Below are the code and all the weights of a small trained network. Each question names an input and a target symbol and asks about switching units off, where a switched-off unit gives its printed mean instead of its output.

import numpy as np


def w(rows, s, z=0):
    codes = np.array(rows[::2]) - 128.0
    scale = np.full(codes.shape[1], s)
    scale[-1] = z or s
    return codes * scale


def f(y):
    return np.maximum(y, 0)


def softmax(a):
    e = np.exp(a - a.max(-1, keepdims=True))
    return e / e.sum(-1, keepdims=True)


def log_softmax(a):
    a = a - a.max(-1, keepdims=True)
    return a - np.log(np.exp(a).sum(-1, keepdims=True))


def net(x, mask):
    ids = ['ΘΛΠΣΩαγδεζητφψ'.index(c) for c in x.split()]
    T = len(ids)
    res = E[ids] + P[:T]
    u = 0
    for l in range(2):
        q, k, v = (res @ M[l].T for M in (Q, K, V))
        z = softmax(np.where(np.tri(T) > 0, q @ k.T / 3**0.5, -1e9)) @ v
        res = res + np.where(mask[u], z, O[l][:, -1]) @ O[l][:, :-1]
        u += 1
        y = f(res @ A[l][:, :-1].T + A[l][:, -1])
        res = res + np.where(mask[u : u + 12], y, B[l][:, -1]) @ B[l][:, :-1]
        u += 12
    return log_softmax(res[-1] @ U[:, :-1].T + U[:, -1])


Q, K, V, O, A, B = {}, {}, {}, {}, {}, {}
E = w([
[106,183,94],'Θ',
[43,171,147],'Λ',
[107,191,121],'Π',
[174,182,73],'Σ',
[100,123,104],'Ω',
[101,189,88],'α',
[147,154,79],'γ',
[44,140,130],'δ',
[81,136,156],'ε',
[92,170,154],'ζ',
[116,39,90],'η',
[198,143,5],'τ',
[156,90,65],'φ',
[212,107,25],'ψ',
],0.015)
P = w([
[167,133,131],'0',
[55,237,57],'1',
[165,97,133],'2',
[229,141,147],'3',
[41,163,73],'4',
[166,97,118],'5',
[221,160,156],'6',
[45,130,80],'7',
[171,93,106],'8',
[212,168,155],'9',
[50,41,75],'10',
[168,91,106],'11',
[204,194,165],'12',
[6,73,127],'13',
],0.014)
Q[0] = w([
[81,88,95],'L0H1',
[111,90,140],'L0H1',
[100,1,59],'L0H1',
],0.0083)
K[0] = w([
[220,196,142],'L0H1',
[54,111,166],'L0H1',
[137,221,255],'L0H1',
],0.007)
V[0] = w([
[137,253,217],'L0H1',
[204,116,8],'L0H1',
[165,136,15],'L0H1',
],0.0064)
O[0] = w([
[124,210,138,147],'L0H1',
[254,130,80,251],'L0H1',
[112,96,49,254],'L0H1',
],0.0098,0.0034)
A[0] = w([
[179,87,176,250],'L0N1',
[138,108,179,188],'L0N2',
[102,1,38,15],'L0N3',
[55,130,163,49],'L0N4',
[27,62,87,218],'L0N5',
[70,108,107,59],'L0N6',
[58,124,82,2],'L0N7',
[47,51,110,77],'L0N8',
[153,87,222,50],'L0N9',
[129,158,134,140],'L0N10',
[55,133,87,15],'L0N11',
[73,171,130,151],'L0N12',
],0.0082,0.0059)
B[0] = w([
[126,41,135,225],'L0N1',
[125,68,156,151],'L0N2',
[124,166,162,187],'L0N3',
[106,125,87,146],'L0N4',
[20,141,118,253],'L0N5',
[172,140,109,148],'L0N6',
[237,117,133,151],'L0N7',
[150,137,70,164],'L0N8',
[118,191,129,128],'L0N9',
[124,142,138,147],'L0N10',
[255,94,106,156],'L0N11',
[139,92,109,186],'L0N12',
],0.0087,0.006)
Q[1] = w([
[226,254,39],'L1H1',
[193,209,48],'L1H1',
[101,125,66],'L1H1',
],0.0085)
K[1] = w([
[202,203,216],'L1H1',
[136,2,96],'L1H1',
[102,183,21],'L1H1',
],0.0069)
V[1] = w([
[87,149,254],'L1H1',
[86,169,166],'L1H1',
[127,159,28],'L1H1',
],0.0071)
O[1] = w([
[210,62,112,6],'L1H1',
[50,95,68,84],'L1H1',
[123,1,78,216],'L1H1',
],0.0075,0.011)
A[1] = w([
[74,58,95,198],'L1N1',
[167,74,104,112],'L1N2',
[171,21,131,134],'L1N3',
[149,117,120,155],'L1N4',
[170,196,119,96],'L1N5',
[95,60,137,183],'L1N6',
[85,141,92,136],'L1N7',
[46,98,132,61],'L1N8',
[71,135,142,121],'L1N9',
[167,104,190,254],'L1N10',
[206,105,96,73],'L1N11',
[110,248,183,76],'L1N12',
],0.012,0.0072)
B[1] = w([
[138,222,178,251],'L1N1',
[52,80,87,163],'L1N2',
[68,81,95,182],'L1N3',
[149,139,102,150],'L1N4',
[1,146,189,145],'L1N5',
[114,129,197,198],'L1N6',
[237,166,72,194],'L1N7',
[162,147,61,190],'L1N8',
[112,122,122,168],'L1N9',
[220,73,248,170],'L1N10',
[85,59,145,165],'L1N11',
[211,93,64,133],'L1N12',
],0.0073,0.014)
U = w([
[192,154,84,140],'Θ',
[103,179,138,142],'Λ',
[127,146,164,85],'Π',
[107,117,132,55],'Σ',
[104,114,140,98],'Ω',
[171,133,140,77],'α',
[139,105,110,36],'γ',
[60,122,149,69],'δ',
[143,146,204,252],'ε',
[246,144,176,246],'ζ',
[82,104,182,189],'η',
[128,91,108,87],'τ',
[171,85,123,164],'φ',
[146,82,106,101],'ψ',
],0.013,0.0038)

Each question gives the input, a string of symbols that net reads in full, and the target symbol t.
The units are the heads (3 rows each of Q, K, V and O) and the neurons (one row each of A and B). Each row of codes is followed by its name. A weight is (code - 128) times the scale printed after its matrix; where a second scale follows, it is the last column's (O, A, B and U).
mask holds one flag per unit, layer by layer, with each layer's heads first. A switched-off unit (its flag False) gives its mean, the last column of its rows in O or B, instead of its output. The means were averaged over made-up inputs and are rounded, as every weight is.
A unit's drop is (log p(t) with every unit on - log p(t) with that unit switched off) / (log p(t) with every unit on - log p(t) with every unit switched off).
unit that matters most: the unit with the biggest drop
k most important neurons: the k neurons with the biggest drops, biggest first
k most important neurons of layer l: the k neurons of layer l with the biggest drops, biggest first
drop of u: that unit's drop, to one decimal
input ζ ζ η Σ α η φ, target φ: 3 most important neurons -> L0N5, L1N10, L1N1
input ε τ Π φ Σ η Λ τ η ε φ η Π φ, target Λ: unit that matters most -> L1N1
input ε δ δ, target Λ: 3 most important neurons of layer 1 -> L1N1, L1N8, L1N10
input ε ζ ε Λ Π η ζ ε, target Λ: 2 most important neurons of layer 1 -> L1N1, L1N10
input η Ω ψ ζ ψ Σ ε ζ ζ Λ Σ ζ φ α, target Θ: 2 most important neurons -> L1N7, L1N8
input ε Λ Π Λ ε η ζ Π ζ ζ δ, target Θ: 3 most important neurons -> L1N7, L1N8, L0N8
input ζ δ ζ ζ η Ω η δ δ δ φ, target Θ: 2 most important neurons -> L1N7, L1N8
input ε Θ ψ Σ ε Θ γ η Λ φ Π, target Θ: 2 most important neurons of layer 1 -> L1N7, L1N8
input Λ η α ε, target η: 4 most important neurons of layer 1 -> L1N7, L1N3, L1N8, L1N2
input Ω γ φ Λ η, target Θ: 2 most important neurons -> L1N7, L1N8
input ζ ζ δ ζ δ φ φ ε Λ ζ τ, target Θ: 2 most important neurons of layer 0 -> L0N1, L0N5
input τ ε ζ ε ζ Σ Λ, target ζ: 4 most important neurons of layer 1 -> L1N3, L1N10, L1N2, L1N11
input φ δ Λ ζ ζ Θ Ω γ Θ ζ Λ Ω ζ γ, target Λ: 2 most important neurons -> L1N1, L0N5
input η Π δ δ η ζ Σ Σ ε ζ γ η φ Π, target Λ: 4 most important neurons -> L1N1, L0N5, L1N10, L1N6
input Π Λ γ γ Λ Θ Π τ ζ ζ Ω γ τ Λ, target Λ: 4 most important neurons -> L1N1, L0N5, L1N6, L1N10
input η α ε ζ η, target Λ: most important neuron -> L1N1
input δ ζ φ η τ ζ Ω ε ζ η η Λ Σ Ω, target Λ: drop of L0N5 -> 0.4
input Ω ε ψ α η, target Θ: drop of L0N5 -> 0.1
input Σ φ φ φ η Λ ζ γ, target Θ: drop of L1N2 -> 0.1
